Each row has a class, written after it.
[-77,27,-58,-23,16,-16,12,24,-10,38,-20,40,23,-12,-17,-27,-43,17,16,-5,21,-66,-35,-46,-47,-36,5,-20,-4,33,12,27,30,39,8,-47,-46,-14,-35,-22,16] -> K_555
[-22,7,-55,15,-13,-32,2,-11,-28,-26,6,27,-18,-39,-28,-20,-24,19,-3,28,42,-1,-27,54,-15,-36,34,-41,-30,-56,-4,8,-5,-12,-17,-46,0,-49,-5,-35,-34] -> K_499
[-48,9,-33,19,-5,-19,11,-3,-38,-24,6,29,-2,-34,-16,-19,-15,15,-1,30,44,11,-30,35,-24,-31,34,-34,-37,-62,-11,7,-9,4,-16,-34,-8,-41,-3,-21,-25] -> K_499
[-35,14,-14,21,-3,-34,12,2,-30,-25,5,32,0,-51,-18,-16,-9,6,-6,19,46,17,-28,40,-11,-28,49,-40,-37,-52,1,1,-10,-3,-17,-32,12,-22,10,-12,-23] -> K_918
[-45,2,-59,7,-12,-34,1,-9,-29,-58,8,20,-11,-58,-23,-23,-31,21,3,18,50,-1,-18,60,-11,-50,19,-22,-14,-67,1,11,-5,-37,-5,-33,38,-51,-15,-12,-34] -> K_429
[-94,18,-18,42,-13,-21,-15,8,-26,55,0,62,-51,13,2,3,46,-32,-77,7,-11,11,-15,-42,11,8,94,-18,27,19,14,-17,56,48,-42,-37,-34,52,-1,3,12] -> K_555
[-43,10,-38,6,-3,-42,12,-3,-23,-50,11,33,-9,-51,-12,-23,-13,21,2,19,55,15,-36,53,-10,-34,40,-28,-25,-64,11,10,2,-12,-20,-40,20,-51,-4,-10,-35] -> K_249
[52,0,-36,-18,68,-38,-37,33,36,-68,18,-20,38,-19,-32,-34,91,-71,-49,21,0,-68,13,13,17,-3,-29,25,-76,10,7,5,-1,21,71,-14,67,71,-43,-21,10] -> K_249
[56,5,-5,6,84,-41,-25,50,34,-58,7,-9,49,-7,-14,-16,112,-74,-49,2,9,-66,7,5,27,9,-31,24,-85,8,2,7,-10,30,65,3,63,81,-30,-8,8] -> K_249
[-45,-5,36,18,13,-52,26,8,-36,10,-6,80,-24,13,13,-9,26,15,-19,-17,26,26,-7,7,-20,-9,41,14,56,-55,52,28,53,33,-20,22,-34,35,19,-11,-1] -> K_429
[-21,-13,17,10,6,-44,17,4,-20,5,-5,67,-22,19,3,-10,14,27,-17,-7,24,16,-5,15,-10,3,42,18,63,-41,36,15,44,21,-29,17,-36,21,21,-6,-10] -> K_632
[-23,-11,30,25,10,-40,30,-1,-25,28,-19,69,-14,16,13,-15,21,20,-19,-10,15,26,-1,7,0,-6,22,10,37,-24,34,6,43,27,-18,39,-48,38,16,-14,3] -> K_918
[-24,-16,31,22,9,-43,30,2,-36,29,-21,68,-17,25,16,-11,28,18,-16,-15,15,20,-1,8,-9,1,33,12,54,-36,33,19,50,25,-31,45,-47,40,22,-12,-1] -> K_429
[-18,-15,13,12,15,-49,35,13,-20,7,-13,67,-22,13,15,-3,15,18,-28,-12,9,17,-6,17,-6,-9,28,12,49,-33,30,17,48,26,-27,26,-43,19,19,1,5] -> K_364
[-28,-14,30,15,2,-37,31,-3,-34,9,-18,68,-21,22,9,-6,5,33,-21,-15,16,30,-4,26,-2,15,35,21,73,-38,22,16,42,21,-32,26,-40,21,27,-8,-10] -> K_632
[-20,10,-25,24,-9,-37,4,7,-28,-33,8,24,-14,-53,-16,-12,-6,15,-5,19,56,7,-29,46,-12,-32,49,-41,-29,-44,-9,4,-16,-10,-11,-44,13,-61,2,-30,-35] -> K_555
[-34,7,-39,17,-18,-38,14,-13,-30,-31,7,30,-5,-56,-19,-23,-32,17,4,15,48,7,-26,63,-15,-43,24,-36,-12,-61,-10,11,-7,-34,3,-31,23,-40,-9,-17,-39] -> K_429
[-65,32,-80,-19,26,-13,8,17,-13,45,-22,52,11,-7,-28,-22,-34,-1,4,-1,-4,-80,-26,-26,-46,-24,5,-16,3,27,26,33,38,50,-7,-44,-36,-5,-29,-30,20] -> K_499
[-5,-8,4,9,-11,-53,22,-4,-31,24,-17,65,-21,11,2,-19,10,31,-8,-14,15,41,2,20,-7,-16,36,6,34,-30,20,7,37,-1,-23,21,-55,40,14,-33,-6] -> K_918
[37,10,1,0,76,-41,-27,28,26,-46,-3,-4,50,-2,-13,-19,94,-73,-47,6,19,-61,27,-16,14,-1,-39,22,-82,12,18,14,-6,39,70,15,47,97,-30,-6,7] -> K_429
[-17,-11,30,27,-5,-45,23,-11,-27,19,-14,67,-35,20,9,-5,17,27,-9,-23,20,34,-3,25,-1,12,32,16,64,-32,26,16,40,20,-28,20,-40,7,23,-5,-15] -> K_555
[-12,-14,2,-3,-1,-62,32,7,-39,12,-15,61,-16,13,20,-14,11,34,0,-19,20,46,-17,24,-18,-7,16,11,32,-41,14,25,38,-4,-19,21,-61,31,4,-21,-7] -> K_364
[-57,41,-79,-11,17,-26,24,18,1,36,-22,44,11,-7,-20,-16,-37,-6,-5,3,-11,-67,-29,-26,-46,-37,4,-19,-15,39,18,36,40,43,7,-39,-39,-16,-41,-19,12] -> K_364
[-41,13,-19,24,-3,-35,14,0,-32,-23,2,31,-8,-45,-21,-18,-14,12,-11,18,44,18,-28,38,-13,-34,46,-36,-47,-54,-2,2,-12,-3,-9,-35,10,-25,3,-10,-25] -> K_918
[57,-12,-18,2,71,-41,-42,26,24,-78,16,-27,36,-18,-47,-20,94,-70,-55,20,24,-76,14,16,28,7,-44,31,-70,6,18,8,-11,21,65,-4,76,77,-38,-14,5] -> K_555
[-33,-13,-2,4,-6,-55,12,-5,-39,14,-21,64,-23,30,26,-14,1,43,10,-21,12,35,-2,21,-13,-20,15,13,36,-40,27,34,39,-12,-24,21,-53,22,2,-32,-9] -> K_429
[51,-10,-37,-7,69,-34,-32,36,26,-78,14,-28,45,-22,-35,-27,83,-54,-53,20,23,-78,14,22,19,5,-35,26,-60,-1,1,8,-8,11,64,-8,67,79,-41,-15,5] -> K_632
[-22,1,-45,14,-7,-38,24,-16,-27,-45,15,15,-12,-63,-29,-20,-26,7,-13,25,53,4,-33,61,-13,-30,15,-20,-21,-59,-6,2,-2,-27,-3,-31,28,-31,-13,2,-38] -> K_364
[-23,-16,-4,4,-10,-58,39,4,-35,12,-16,62,-26,17,27,-11,2,42,-9,-18,21,38,-3,16,-16,-13,22,9,38,-44,15,20,45,5,-26,24,-65,20,8,-15,-7] -> K_364
[-81,33,-60,-19,16,-3,0,19,-7,46,-25,38,19,-2,-19,-25,-40,17,12,-2,9,-63,-31,-57,-46,-41,6,-22,-6,42,16,24,32,49,12,-44,-56,-22,-41,-20,18] -> K_555
[-35,23,-15,20,-11,-42,26,7,-31,-29,4,32,-8,-58,-14,-20,-10,7,-19,26,49,12,-25,47,-15,-35,48,-40,-37,-62,-5,2,-10,4,-7,-43,14,-27,10,-27,-30] -> K_918
[-23,2,-61,23,-9,-41,-1,-12,-23,-49,2,32,-23,-45,-31,-15,-30,24,-1,-1,43,12,-28,50,-15,-36,40,-40,-23,-57,1,5,-4,-35,-17,-46,22,-49,-14,-23,-35] -> K_388
[-82,38,-66,-25,30,-21,6,34,-14,55,-34,58,15,-8,-2,-27,-34,4,11,-20,-8,-73,-27,-36,-52,-38,14,-22,-7,36,21,42,39,47,5,-37,-45,-9,-34,-30,24] -> K_429
[-29,11,-39,24,-16,-41,13,-23,-25,-40,8,23,-14,-59,-19,-24,-33,18,-3,22,51,13,-19,62,-5,-39,18,-29,-31,-56,-1,2,-11,-29,4,-35,28,-38,-14,-17,-37] -> K_918
[-97,24,-33,28,1,-23,-7,20,-18,40,3,63,-34,-5,-17,3,46,-47,-78,5,-10,0,-12,-43,6,-7,87,-9,9,16,26,-7,56,33,-37,-33,-3,71,5,2,13] -> K_429
[-13,-10,5,14,-4,-51,29,-1,-37,21,-14,69,-18,24,18,-11,14,36,3,-16,18,38,-6,22,-15,-4,16,7,41,-46,25,24,38,11,-29,20,-62,27,15,-32,-8] -> K_499
[-29,-9,27,20,7,-46,22,8,-27,9,-3,74,-21,19,17,-4,20,29,-24,-11,22,29,-5,11,-12,1,43,11,65,-48,34,19,47,27,-24,12,-44,20,21,-17,-6] -> K_632
[-27,-6,22,16,10,-52,24,0,-23,2,2,74,-27,17,10,-14,20,13,-19,-8,3,21,-4,14,-9,-6,49,15,40,-37,50,15,49,33,-28,18,-23,23,17,-8,1] -> K_249
[-95,19,-33,29,0,-18,-4,18,-27,51,4,60,-43,9,5,3,41,-41,-90,12,-25,-4,-10,-39,6,5,66,-9,21,6,25,-8,59,59,-37,-40,-23,67,1,-6,29] -> K_499
[-71,34,-67,-14,33,-7,13,37,-5,44,-24,52,23,-19,-15,-15,-34,13,-1,-8,12,-79,-36,-31,-50,-24,20,-29,16,39,9,31,35,42,5,-51,-40,-14,-34,-23,15] -> K_632
[61,12,-20,2,60,-55,-36,26,39,-54,1,-3,34,1,-23,-23,86,-74,-54,11,10,-62,18,-17,9,-4,-33,14,-78,6,11,8,-5,33,75,-6,46,78,-45,-30,9] -> K_388
[-20,-11,15,18,8,-55,16,8,-17,-1,-9,75,-31,20,7,-6,16,12,-26,-19,10,24,-10,4,-10,-4,34,10,51,-41,51,21,48,25,-27,13,-28,21,14,-22,6] -> K_388
[-69,41,-70,-5,11,-21,12,20,-2,34,-22,46,13,7,-15,-22,-41,10,2,12,4,-64,-28,-40,-49,-39,34,-21,-21,34,14,33,29,45,-6,-39,-50,-20,-38,-31,7] -> K_632
[57,5,12,18,79,-51,-35,35,27,-57,13,-15,42,-9,-22,-9,109,-77,-47,8,30,-68,3,7,30,5,-43,25,-71,10,17,7,-14,29,69,1,64,82,-37,-1,6] -> K_555
[-35,11,-39,11,-10,-31,11,-17,-29,-47,16,21,-17,-56,-29,-28,-24,15,-2,22,37,11,-25,61,-14,-34,48,-21,-31,-58,-2,1,-4,-18,-8,-36,33,-47,-10,-10,-33] -> K_249
[-38,23,-17,17,-13,-41,20,9,-38,-23,4,39,-4,-37,-9,-19,-8,5,0,15,34,19,-35,45,-12,-23,70,-40,-51,-50,-10,5,-10,2,-24,-32,8,-39,9,-19,-27] -> K_249
[-71,33,-69,-34,14,-19,24,35,-14,47,-25,41,15,-12,-9,-22,-40,8,-3,-7,2,-60,-33,-51,-52,-30,8,-20,-10,23,13,33,42,52,4,-43,-57,-10,-30,-28,23] -> K_364
[-61,36,-63,-25,24,-13,24,29,-5,40,-28,36,20,-13,-17,-15,-42,7,2,-8,4,-64,-34,-45,-42,-36,-3,-19,-3,37,10,25,38,44,13,-35,-46,-16,-37,-13,20] -> K_364
[-69,33,-82,-20,23,-21,-2,22,-1,37,-26,51,10,-6,-24,-24,-37,-2,8,-11,-6,-67,-37,-34,-50,-33,19,-28,-14,35,19,30,37,32,2,-53,-33,-9,-48,-25,27] -> K_388
[-68,40,-80,-21,31,-13,9,32,-9,49,-37,51,22,-15,-16,-20,-38,5,15,-20,-6,-81,-25,-23,-46,-42,8,-32,-10,48,14,39,33,34,14,-42,-34,-15,-40,-32,21] -> K_429
[-27,-6,27,17,-6,-43,30,-3,-32,4,-10,73,-32,21,25,-9,16,31,-4,-25,3,42,3,24,-3,8,45,15,49,-39,24,10,41,19,-32,27,-32,5,24,-8,-10] -> K_249
[-93,18,-33,32,-2,-15,3,18,-17,48,7,66,-41,-2,2,-4,46,-36,-84,0,-30,8,-11,-38,3,11,93,-12,21,13,18,-13,63,51,-37,-34,-14,59,5,4,16] -> K_249
[-33,12,-44,17,-4,-30,2,-11,-18,-30,3,41,-8,-45,-19,-20,-17,22,8,13,37,12,-23,44,-13,-35,52,-39,-29,-35,-9,0,-4,-20,-16,-31,8,-53,-7,-14,-39] -> K_249
[55,0,-5,18,73,-51,-38,42,28,-55,6,-15,38,3,-19,-14,106,-75,-43,9,23,-87,-2,12,32,9,-47,25,-79,12,1,10,-18,25,68,-4,61,74,-43,-9,2] -> K_555
[-22,5,-40,19,-4,-38,10,-16,-32,-37,13,29,-9,-50,-28,-14,-25,8,-6,27,40,-1,-23,67,-10,-30,17,-30,-19,-59,3,8,-11,-17,-12,-38,28,-31,-2,-15,-30] -> K_499
[-86,24,-38,31,-13,-20,3,18,-27,49,6,58,-31,8,-25,2,44,-55,-86,19,-24,0,-11,-45,10,9,89,-13,-3,17,17,-15,52,55,-49,-34,-15,81,12,-6,24] -> K_499
[-88,14,-36,34,-12,-23,-5,16,-11,37,1,59,-46,9,-20,0,29,-44,-87,11,-25,-2,-20,-39,9,-3,103,-16,-1,21,13,-18,54,30,-49,-38,-11,71,0,-4,24] -> K_388
[-114,18,-30,25,-9,-24,-1,21,-31,56,-8,63,-43,12,18,-7,38,-27,-79,1,-26,6,-4,-44,-1,-3,87,-13,20,2,14,3,66,47,-40,-33,-35,66,3,-6,22] -> K_429
[-49,4,-41,4,0,-44,8,-9,-19,-61,10,18,-9,-50,-6,-24,-19,15,7,28,52,6,-43,61,-21,-37,21,-29,-19,-65,1,11,-1,-33,-22,-51,30,-42,-22,-2,-23] -> K_388
[-11,-18,16,24,5,-45,40,-13,-30,29,-17,61,-22,23,6,-8,21,17,-17,-7,6,23,-10,16,-2,10,16,18,49,-26,26,11,52,15,-35,44,-48,30,17,-3,-7] -> K_364
[-93,19,-39,29,-11,-18,-9,27,-21,41,-2,62,-44,4,4,1,37,-21,-87,10,-9,-4,-8,-40,5,8,93,-10,32,6,13,-10,57,47,-38,-38,-27,48,2,-10,13] -> K_632
[39,11,5,6,71,-36,-26,20,19,-44,7,0,44,2,-20,-19,99,-80,-59,33,13,-65,26,-10,13,5,-35,20,-73,-1,11,3,-5,59,65,7,38,93,-27,-13,13] -> K_499
[-16,-18,1,14,-5,-53,19,-1,-35,6,-24,63,-30,30,6,-14,7,40,-3,-23,14,39,-14,15,-12,-5,36,7,32,-44,16,20,38,-7,-34,16,-52,22,4,-37,-5] -> K_388
[-22,-12,-9,5,-12,-49,31,3,-36,10,-14,61,-25,20,29,-20,8,46,3,-27,5,41,0,23,-9,-7,31,10,30,-38,13,17,41,-1,-26,18,-49,11,8,-32,-8] -> K_249
[-33,7,-35,4,7,-52,14,-11,-21,-49,15,30,-9,-59,-13,-21,-16,7,-11,32,60,3,-42,50,-19,-37,12,-22,3,-66,9,11,11,-15,-9,-45,16,-43,-14,-8,-36] -> K_364
[-92,25,-22,34,-8,-19,2,27,-24,54,4,70,-47,8,6,6,50,-42,-88,-8,-26,10,-9,-55,9,16,112,-19,4,20,27,-18,61,65,-44,-33,-19,67,13,1,21] -> K_249
[-97,22,-20,39,-7,-19,-7,19,-28,55,1,68,-34,5,-12,8,41,-44,-80,4,-19,13,-13,-46,11,-7,98,-16,10,16,30,-9,56,38,-43,-21,-18,78,12,4,21] -> K_429
[26,6,-21,-5,71,-40,-36,25,27,-52,1,-3,39,-1,-20,-30,83,-66,-47,18,19,-74,23,-21,1,-15,-36,24,-74,4,12,13,-2,36,72,4,41,81,-43,-16,1] -> K_429
[-73,39,-72,-15,12,-22,17,36,3,27,-21,39,19,-1,-2,-24,-36,14,8,3,2,-62,-36,-23,-49,-30,17,-20,-27,32,6,44,25,37,-3,-48,-42,-20,-33,-30,6] -> K_632
[-32,12,-48,18,-17,-37,14,-20,-24,-31,2,23,-11,-50,-22,-25,-35,16,7,12,44,7,-22,53,-7,-47,24,-28,-22,-47,-5,6,-4,-35,-5,-29,26,-52,-10,-17,-40] -> K_429
[49,14,-1,6,60,-42,-19,27,21,-51,14,1,44,-9,-13,-16,99,-82,-62,6,8,-57,28,-5,23,9,-24,18,-71,2,17,-2,-1,48,66,5,59,89,-26,-12,10] -> K_249
[57,9,-24,-8,67,-45,-21,30,30,-51,3,-12,44,-15,-25,-21,88,-80,-62,15,5,-69,22,-8,16,5,-48,21,-77,17,2,6,-1,40,80,3,47,83,-38,-13,8] -> K_364
[57,2,-9,12,75,-52,-35,37,35,-59,9,-10,41,-12,-20,-17,103,-80,-55,13,22,-79,17,9,31,4,-46,21,-82,1,12,1,-14,25,74,-1,71,100,-36,-7,7] -> K_918
[-62,33,-54,-16,23,-10,16,28,-6,37,-39,48,16,8,-24,-18,-36,13,-5,2,8,-89,-23,-26,-41,-16,23,-17,3,34,0,27,28,54,6,-34,-45,-7,-29,-24,9] -> K_632
[50,3,-17,0,55,-47,-32,30,35,-50,6,-12,41,-8,-15,-22,83,-64,-50,12,21,-66,20,-13,18,-1,-43,17,-74,20,7,9,-11,35,71,-6,43,70,-34,-20,2] -> K_555
